Below are the code and all the weights of a small trained network. Each question names an input and a class and asks about switching units off, where a switched-off unit gives its printed mean instead of its output.

import numpy as np


def w(rows, s, z=0):
    codes = np.array(rows[::2]) - 128.0
    scale = np.full(codes.shape[1], s)
    scale[-1] = z or s
    return codes * scale


def f(y):
    return y / 2 * (1 + np.tanh(0.7978845608 * (y + 0.044715 * y**3)))


def log_softmax(a):
    a = a - a.max(-1, keepdims=True)
    return a - np.log(np.exp(a).sum(-1, keepdims=True))


def net(x, mask):
    res = np.array(x, float).reshape(1, 4) / 4 @ E
    y = f(res @ A[0][:, :-1].T + A[0][:, -1])
    res = res + np.where(mask, y, B[0][:, -1]) @ B[0][:, :-1]
    return log_softmax(res[-1] @ U[:, :-1].T + U[:, -1])


A, B = {}, {}
E = w([
[149,156,253,157,15,240],'x0',
[237,120,226,84,142,38],'x1',
[36,41,148,12,46,85],'x2',
[96,253,107,147,53,39],'x3',
],0.0057)
A[0] = w([
[213,114,194,88,146,62,46],'neuron 1',
[54,75,139,41,55,83,95],'neuron 2',
[155,2,143,108,205,219,254],'neuron 3',
[112,116,44,92,223,48,28],'neuron 4',
[112,117,40,89,223,49,22],'neuron 5',
[90,236,105,142,50,54,7],'neuron 6',
[209,122,209,98,142,65,108],'neuron 7',
[62,75,134,32,59,91,84],'neuron 8',
[193,211,108,214,185,131,30],'neuron 9',
[16,119,32,183,102,223,200],'neuron 10',
],0.0062,0.00081)
B[0] = w([
[61,151,188,139,193,91,222],'neuron 1',
[206,52,102,189,227,197,229],'neuron 2',
[216,238,51,3,66,33,253],'neuron 3',
[107,149,210,95,44,241,227],'neuron 4',
[115,144,216,99,47,238,228],'neuron 5',
[255,187,68,29,133,121,208],'neuron 6',
[53,151,202,133,177,103,229],'neuron 7',
[213,45,90,179,226,180,225],'neuron 8',
[203,39,88,200,204,196,230],'neuron 9',
[59,198,207,85,237,54,255],'neuron 10',
],0.0065,0.0041)
U = w([
[189,47,68,202,202,180,79],'0',
[106,149,207,115,7,239,134],'1',
[197,186,42,55,84,30,85],'2',
[21,151,176,137,208,39,121],'3',
[75,85,72,191,43,49,253],'4',
],0.011,0.0029)

Each question gives the input, the list of numbers given to net, and the class t.
The units are the neurons (one row each of A and B). Each row of codes is followed by its name. A weight is (code - 128) times the scale printed after its matrix; where a second scale follows, it is the last column's (A, B and U).
mask holds one flag per neuron, in row order. A switched-off neuron (its flag False) gives its mean, the last column of its row in B, instead of its output. The means were averaged over made-up inputs and are rounded, as every weight is.
A unit's drop is (log p(t) with every unit on - log p(t) with that unit switched off) / (log p(t) with every unit on - log p(t) with every unit switched off).
The circuit of an input: a set's keep is (log p(t) with only the set's units on - log p(t) with every unit switched off) / (log p(t) with every unit on - log p(t) with every unit switched off). Starting from all 10 units, units are removed one at a time, each time the one whose removal leaves the highest keep (on an exact tie, the one counted first), for as long as the keep stays at least 0.8.
circuit, biggest first: the units of the circuit, biggest drop first
most important unit: the unit with the biggest drop
k most important neurons: the k neurons with the biggest drops, biggest first
drop when u is switched off: that unit's drop, to one decimal
input [5,5,5,-4], class 0: circuit, biggest first -> neuron 8; neuron 2
input [-5,4,-8,6], class 0: most important unit -> neuron 9
input [-3,1,2,-2], class 4: circuit, biggest first -> neuron 6; neuron 10; neuron 9
input [6,-7,5,-8], class 2: circuit, biggest first -> neuron 3; neuron 5
input [2,8,6,4], class 3: 2 most important neurons -> neuron 7; neuron 1
input [1,1,4,4], class 0: 2 most important neurons -> neuron 3; neuron 2
input [-2,5,3,-6], class 2: 3 most important neurons -> neuron 3; neuron 10; neuron 9
input [-3,7,-3,-7], class 2: 2 most important neurons -> neuron 3; neuron 10
input [-5,8,-1,-5], class 3: 3 most important neurons -> neuron 1; neuron 7; neuron 6
input [4,-7,-3,7], class 2: 3 most important neurons -> neuron 6; neuron 7; neuron 1
input [4,6,-4,3], class 3: circuit, biggest first -> neuron 7; neuron 1
input [-1,8,5,6], class 3: 3 most important neurons -> neuron 7; neuron 1; neuron 3
input [6,5,6,-6], class 0: 2 most important neurons -> neuron 8; neuron 2
input [2,7,-6,3], class 3: circuit, biggest first -> neuron 7
input [0,-8,-6,6], class 3: 2 most important neurons -> neuron 10; neuron 3
input [-6,0,-3,-2], class 1: drop when neuron 5 is switched off -> 0.2
input [5,-6,-7,-8], class 2: drop when neuron 2 is switched off -> 0.1
input [-2,-7,-4,4], class 3: drop when neuron 8 is switched off -> 0.2
